Here is a tiny trained network, its code and every weight. The questions are about switching its units off for an input and a class, where a switched-off unit gives its printed mean instead of its output.

import numpy as np


def w(rows, s, z=0):
    codes = np.array(rows[::2]) - 128.0
    scale = np.full(codes.shape[1], s)
    scale[-1] = z or s
    return codes * scale


def f(y):
    return np.maximum(y, 0)


def log_softmax(a):
    a = a - a.max(-1, keepdims=True)
    return a - np.log(np.exp(a).sum(-1, keepdims=True))


def net(x, mask):
    res = np.array(x, float).reshape(1, 2) / 4 @ E
    y = f(res @ A[0][:, :-1].T + A[0][:, -1])
    res = res + np.where(mask, y, B[0][:, -1]) @ B[0][:, :-1]
    return log_softmax(res[-1] @ U[:, :-1].T + U[:, -1])


A, B = {}, {}
E = w([
[120,87,40,128,181,188,123,163,54,171,76,202],'x0',
[236,204,80,95,148,162,188,250,140,184,174,69],'x1',
],0.015)
A[0] = w([
[136,163,98,147,150,119,163,69,69,109,120,212,50],'neuron 1',
[79,92,141,122,107,98,112,59,126,109,88,165,195],'neuron 2',
[95,119,227,121,83,104,139,2,217,119,138,102,37],'neuron 3',
[112,104,146,136,107,113,118,73,86,126,114,131,98],'neuron 4',
[82,98,164,171,132,120,126,29,102,94,119,180,94],'neuron 5',
[59,99,147,102,135,112,103,49,132,148,145,164,88],'neuron 6',
[135,164,146,145,125,102,130,59,154,107,137,117,3],'neuron 7',
[79,92,163,109,106,120,132,49,89,138,151,169,92],'neuron 8',
[93,90,76,145,171,128,112,90,86,133,127,181,43],'neuron 9',
[62,128,144,133,139,141,132,81,160,103,88,155,193],'neuron 10',
[124,115,224,130,107,96,102,91,132,98,117,90,61],'neuron 11',
[105,104,105,130,159,135,126,105,100,120,81,206,55],'neuron 12',
[61,164,152,105,130,70,134,102,147,137,161,136,62],'neuron 13',
[109,106,136,133,117,139,109,82,141,119,105,140,97],'neuron 14',
[53,62,77,102,141,154,114,87,55,146,102,203,36],'neuron 15',
],0.015,0.0042)
B[0] = w([
[82,113,159,185,181,128,123,94,101,98,147,156,179],'neuron 1',
[171,188,122,138,197,119,178,124,130,134,82,98,230],'neuron 2',
[66,80,145,157,38,172,92,166,89,126,137,159,240],'neuron 3',
[148,174,119,141,142,87,146,135,136,132,136,116,183],'neuron 4',
[236,144,78,78,178,111,119,162,110,151,150,133,238],'neuron 5',
[156,139,150,37,112,78,141,147,189,160,157,96,210],'neuron 6',
[55,74,115,143,253,77,94,15,111,118,30,197,167],'neuron 7',
[132,155,130,107,158,153,156,148,208,153,159,100,206],'neuron 8',
[89,121,181,129,57,129,95,101,134,101,122,132,210],'neuron 9',
[130,180,109,154,180,134,165,117,174,105,142,99,201],'neuron 10',
[124,101,148,149,77,142,107,120,57,98,112,126,196],'neuron 11',
[101,67,129,161,129,144,95,108,127,115,122,182,210],'neuron 12',
[119,100,122,145,77,171,136,126,150,111,154,157,166],'neuron 13',
[134,163,106,138,156,122,152,84,129,153,142,104,177],'neuron 14',
[90,79,128,141,34,159,108,158,62,123,108,135,254],'neuron 15',
],0.014,0.027)
U = w([
[215,158,93,95,227,90,176,118,169,145,133,97,254],'0',
[47,2,149,188,79,141,82,85,70,83,91,177,2],'1',
],0.0099,0.0046)

Each question gives the input, the list of numbers given to net, and the class t.
The units are the neurons (one row each of A and B). Each row of codes is followed by its name. A weight is (code - 128) times the scale printed after its matrix; where a second scale follows, it is the last column's (A, B and U).
mask holds one flag per neuron, in row order. A switched-off neuron (its flag False) gives its mean, the last column of its row in B, instead of its output. The means were averaged over made-up inputs and are rounded, as every weight is.
A unit's drop is (log p(t) with every unit on - log p(t) with that unit switched off) / (log p(t) with every unit on - log p(t) with every unit switched off).
k most important neurons: the k neurons with the biggest drops, biggest first
drop of u: that unit's drop, to one decimal
input [6,-7], class 0: most important neuron	[neuron 5]
input [-7,-7], class 0: 4 most important neurons	[neuron 5; neuron 2; neuron 6; neuron 8]
input [1,5], class 0: 2 most important neurons	[neuron 3; neuron 15]
input [4,-6], class 0: 2 most important neurons	[neuron 5; neuron 2]
input [-7,6], class 1: 3 most important neurons	[neuron 5; neuron 2; neuron 6]
input [-5,-6], class 0: 2 most important neurons	[neuron 5; neuron 2]
input [1,3], class 0: 2 most important neurons	[neuron 3; neuron 15]
input [0,-8], class 0: 2 most important neurons	[neuron 5; neuron 2]
input [3,-6], class 0: drop of neuron 5	0.3
input [-2,2], class 0: drop of neuron 3	1.9
input [0,-1], class 0: drop of neuron 15	0.1
